Below is a small trained network, with its code and all its weights. Each question gives an input and a class and asks what happens when units are switched off, that is, made to give their printed mean instead of their output.

import numpy as np


def w(rows, s, z=0):
    codes = np.array(rows[::2]) - 128.0
    scale = np.full(codes.shape[1], s)
    scale[-1] = z or s
    return codes * scale


def f(y):
    return np.maximum(y, 0)


def log_softmax(a):
    a = a - a.max(-1, keepdims=True)
    return a - np.log(np.exp(a).sum(-1, keepdims=True))


def net(x, mask):
    res = np.array(x, float).reshape(1, 4) / 4 @ E
    y = f(res @ A[0][:, :-1].T + A[0][:, -1])
    res = res + np.where(mask, y, B[0][:, -1]) @ B[0][:, :-1]
    return log_softmax(res[-1] @ U[:, :-1].T + U[:, -1])


A, B = {}, {}
E = w([
[24,35,97],'x0',
[53,255,99],'x1',
[128,129,128],'x2',
[180,178,2],'x3',
],0.011)
A[0] = w([
[240,47,81,51],'n0',
[156,145,54,2],'n1',
[210,161,143,149],'n2',
[91,177,101,78],'n3',
[177,122,144,153],'n4',
[113,142,179,82],'n5',
[108,251,182,81],'n6',
[158,172,98,70],'n7',
[43,83,122,71],'n8',
[114,86,40,115],'n9',
[114,120,170,199],'n10',
[149,129,153,53],'n11',
[117,137,165,110],'n12',
[184,138,153,146],'n13',
[139,168,130,140],'n14',
[143,64,131,100],'n15',
[50,155,108,56],'n16',
[128,16,114,60],'n17',
[246,99,167,183],'n18',
[147,219,171,133],'n19',
[78,183,104,86],'n20',
[51,138,100,66],'n21',
[88,85,56,101],'n22',
[169,140,151,105],'n23',
[91,54,102,74],'n24',
[72,99,56,1],'n25',
[97,138,119,94],'n26',
[201,66,170,109],'n27',
[115,146,171,53],'n28',
],0.016,0.0058)
B[0] = w([
[171,91,4,224],'n0',
[124,171,216,189],'n1',
[69,177,147,221],'n2',
[100,151,165,197],'n3',
[103,167,114,177],'n4',
[130,141,81,161],'n5',
[218,49,129,248],'n6',
[149,168,172,193],'n7',
[77,152,186,209],'n8',
[153,63,74,195],'n9',
[140,129,181,185],'n10',
[103,111,134,142],'n11',
[127,113,90,155],'n12',
[82,163,103,187],'n13',
[152,142,156,180],'n14',
[139,108,168,187],'n15',
[63,199,93,191],'n16',
[196,82,214,220],'n17',
[48,233,98,247],'n18',
[207,102,164,229],'n19',
[80,160,158,207],'n20',
[76,199,77,190],'n21',
[153,81,73,194],'n22',
[99,118,101,167],'n23',
[166,111,200,197],'n24',
[136,162,42,183],'n25',
[104,150,104,152],'n26',
[84,122,180,223],'n27',
[140,123,90,149],'n28',
],0.036,0.014)
U = w([
[16,100,151,193],'0',
[161,83,177,48],'1',
[112,132,42,157],'2',
[161,11,52,5],'3',
[210,90,113,197],'4',
],0.013,0.0029)

Each question gives the input, the list of numbers given to net, and the class t.
The units are the neurons (one row each of A and B). Each row of codes is followed by its name. A weight is (code - 128) times the scale printed after its matrix; where a second scale follows, it is the last column's (A, B and U).
mask holds one flag per neuron, in row order. A switched-off neuron (its flag False) gives its mean, the last column of its row in B, instead of its output. The means were averaged over made-up inputs and are rounded, as every weight is.
A unit's drop is (log p(t) with every unit on - log p(t) with that unit switched off) / (log p(t) with every unit on - log p(t) with every unit switched off).
The circuit of an input: a set's keep is (log p(t) with only the set's units on - log p(t) with every unit switched off) / (log p(t) with every unit on - log p(t) with every unit switched off). Starting from the 12 units with the biggest drops (on a tie, the unit counted first), units are removed one at a time, each time the one whose removal leaves the highest keep (on an exact tie, the one counted first), for as long as the keep stays at least 0.8.
circuit, biggest first: the units of the circuit, biggest drop first
most important unit: the unit with the biggest drop
k most important neurons: the k neurons with the biggest drops, biggest first
drop of u: that unit's drop, to one decimal
input [-1,1,-7,3], class 1: circuit, biggest first -> (n18)
input [-1,-6,1,3], class 2: circuit, biggest first -> (n0, n18)
input [-1,-7,1,5], class 2: 2 most important neurons -> (n0, n18)
input [7,4,-4,1], class 2: 4 most important neurons -> (n25, n22, n27, n9)
input [-8,-1,8,1], class 2: 3 most important neurons -> (n8, n20, n6)
input [6,6,-1,4], class 2: 2 most important neurons -> (n25, n22)
input [8,0,2,1], class 3: 3 most important neurons -> (n22, n9, n18)
input [7,4,3,2], class 2: 2 most important neurons -> (n25, n22)
input [4,-8,5,0], class 1: 3 most important neurons -> (n17, n24, n27)
input [-1,3,-3,0], class 4: 2 most important neurons -> (n27, n8)
input [-5,0,-8,1], class 2: 4 most important neurons -> (n8, n17, n27, n20)
input [8,-7,4,1], class 3: 2 most important neurons -> (n0, n9)
input [3,4,-4,1], class 2: 3 most important neurons -> (n27, n2, n1)
input [-4,7,-4,-2], class 4: most important unit -> n6
input [-5,0,-1,2], class 2: 4 most important neurons -> (n17, n8, n27, n20)
input [0,8,8,3], class 1: drop of n3 -> 0.2
input [-2,8,3,6], class 1: drop of n13 -> 0.0
input [-2,1,-8,-5], class 4: drop of n9 -> 0.1
